Here is a tiny trained network, its code and every weight. The questions are about switching its units off for an input and a class, where a switched-off unit gives its printed mean instead of its output.

import numpy as np


def w(rows, s, z=0):
    codes = np.array(rows[::2]) - 128.0
    scale = np.full(codes.shape[1], s)
    scale[-1] = z or s
    return codes * scale


def f(y):
    return np.maximum(y, 0)


def log_softmax(a):
    a = a - a.max(-1, keepdims=True)
    return a - np.log(np.exp(a).sum(-1, keepdims=True))


def net(x, mask):
    res = np.array(x, float).reshape(1, 4) / 4 @ E
    y = f(res @ A[0][:, :-1].T + A[0][:, -1])
    res = res + np.where(mask, y, B[0][:, -1]) @ B[0][:, :-1]
    return log_softmax(res[-1] @ U[:, :-1].T + U[:, -1])


A, B = {}, {}
E = w([
[122,55,203,202,206,32,198,128,100,183,93],'x0',
[46,98,186,34,50,82,125,68,99,122,104],'x1',
[102,210,97,103,79,111,241,240,88,158,93],'x2',
[177,65,193,2,176,154,180,212,169,81,157],'x3',
],0.0069)
A[0] = w([
[207,160,66,200,217,167,112,173,152,129,150,62],'N0',
[68,192,64,231,89,99,84,69,95,189,99,1],'N1',
[128,214,56,51,52,239,66,118,134,55,162,42],'N2',
[171,89,177,45,155,140,179,178,194,116,171,41],'N3',
[50,98,181,60,71,86,118,68,105,123,106,59],'N4',
[51,90,170,69,57,101,123,87,111,111,94,60],'N5',
[111,85,203,191,203,72,166,135,88,183,79,55],'N6',
[144,215,63,55,46,209,60,128,154,36,168,23],'N7',
[142,37,163,149,186,148,20,20,176,98,172,63],'N8',
[141,74,174,174,176,41,185,125,93,158,89,29],'N9',
[188,135,74,218,195,178,138,173,176,127,147,26],'N10',
[219,146,55,217,201,173,131,185,176,114,148,61],'N11',
[38,93,169,45,46,88,126,64,96,115,96,55],'N12',
[175,77,180,15,191,143,171,195,197,86,153,64],'N13',
[94,226,103,103,67,110,246,237,59,196,89,18],'N14',
[172,39,175,152,170,148,9,12,170,107,184,41],'N15',
[58,91,162,78,74,108,137,95,125,113,109,56],'N16',
[37,92,173,42,46,90,110,58,84,117,85,94],'N17',
[119,50,210,181,208,25,203,120,73,190,91,65],'N18',
[178,53,189,27,180,145,167,218,189,73,152,60],'N19',
[66,199,50,254,80,90,74,47,94,206,85,75],'N20',
],0.0061,0.0078)
B[0] = w([
[195,201,215,120,194,83,114,152,104,190,186,189],'N0',
[58,90,185,229,67,222,121,55,3,4,157,191],'N1',
[83,36,63,184,105,135,39,152,213,176,171,242],'N2',
[93,126,160,200,99,155,118,85,64,62,132,191],'N3',
[187,185,162,157,199,105,116,168,104,165,170,193],'N4',
[185,185,175,175,192,92,104,172,104,165,177,186],'N5',
[99,51,60,160,81,164,33,153,204,164,186,196],'N6',
[62,40,71,194,100,130,36,172,207,173,182,230],'N7',
[47,179,44,48,172,56,211,208,120,64,31,244],'N8',
[79,75,75,176,93,147,41,172,180,137,193,178],'N9',
[173,199,193,177,209,86,96,183,90,161,192,169],'N10',
[198,189,202,121,190,75,111,143,105,191,178,198],'N11',
[202,184,182,177,193,88,100,171,104,161,187,205],'N12',
[97,115,156,209,54,207,134,36,32,68,132,232],'N13',
[17,179,21,36,223,34,208,233,142,19,18,223],'N14',
[41,180,42,65,170,56,208,222,121,42,41,241],'N15',
[151,156,159,160,187,102,117,167,114,139,165,168],'N16',
[200,191,199,149,204,107,123,157,117,192,194,231],'N17',
[80,48,50,140,78,151,34,155,230,173,170,233],'N18',
[88,112,172,211,49,208,134,47,37,63,127,237],'N19',
[124,88,183,142,52,213,161,44,44,62,124,253],'N20',
],0.0064,0.0066)
U = w([
[120,109,161,152,71,179,138,48,46,71,125,107],'0',
[111,55,85,139,98,138,69,141,255,174,156,111],'1',
[89,173,75,84,162,76,188,178,138,73,35,106],'2',
[216,196,191,136,177,103,115,140,113,194,168,113],'3',
[200,114,130,72,94,147,186,54,180,190,72,252],'4',
],0.012,0.025)

Each question gives the input, the list of numbers given to net, and the class t.
The units are the neurons (one row each of A and B). Each row of codes is followed by its name. A weight is (code - 128) times the scale printed after its matrix; where a second scale follows, it is the last column's (A, B and U).
mask holds one flag per neuron, in row order. A switched-off neuron (its flag False) gives its mean, the last column of its row in B, instead of its output. The means were averaged over made-up inputs and are rounded, as every weight is.
A unit's drop is (log p(t) with every unit on - log p(t) with that unit switched off) / (log p(t) with every unit on - log p(t) with every unit switched off).
The circuit of an input: a set's keep is (log p(t) with only the set's units on - log p(t) with every unit switched off) / (log p(t) with every unit on - log p(t) with every unit switched off). Starting from the 12 units with the biggest drops (on a tie, the unit counted first), units are removed one at a time, each time the one whose removal leaves the highest keep (on an exact tie, the one counted first), for as long as the keep stays at least 0.8.
units of the circuit, in order: the units of the circuit, biggest drop first
k most important neurons: the k neurons with the biggest drops, biggest first
drop of u: that unit's drop, to one decimal
input [8,-5,7,5], class 1: units of the circuit, in order : N18
input [1,-3,1,-1], class 4: 2 most important neurons : N17, N12
input [-4,-4,3,2], class 1: 2 most important neurons : N17, N2
input [1,-6,-6,7], class 0: 3 most important neurons : N19, N13, N14
input [7,6,4,-1], class 1: 2 most important neurons : N18, N6
input [-5,6,2,1], class 3: units of the circuit, in order : N17, N12
input [5,-7,-7,-4], class 2: 2 most important neurons : N15, N8
input [7,6,-6,5], class 1: 2 most important neurons : N18, N6
input [-2,-7,-5,-6], class 3: 4 most important neurons : N0, N11, N10, N19
input [-5,-7,-7,7], class 0: 3 most important neurons : N19, N13, N14
input [7,6,-8,3], class 2: 4 most important neurons : N8, N15, N2, N7
input [2,2,-1,-3], class 4: 2 most important neurons : N19, N13
input [4,8,-7,2], class 3: 2 most important neurons : N17, N12
input [3,-6,4,4], class 3: units of the circuit, in order : N11
input [7,6,2,6], class 1: 3 most important neurons : N18, N6, N9
input [6,3,6,-8], class 0: 2 most important neurons : N20, N1
input [1,0,3,-2], class 4: 2 most important neurons : N15, N8
input [-4,1,-8,-7], class 2: drop of N19 : 0.2
input [6,0,-8,-6], class 2: drop of N2 : 0.0
input [-7,0,4,8], class 0: drop of N13 : 0.6
input [1,5,-6,1], class 2: units of the circuit, in order : N8
input [-5,-3,4,-2], class 1: drop of N7 : 0.1
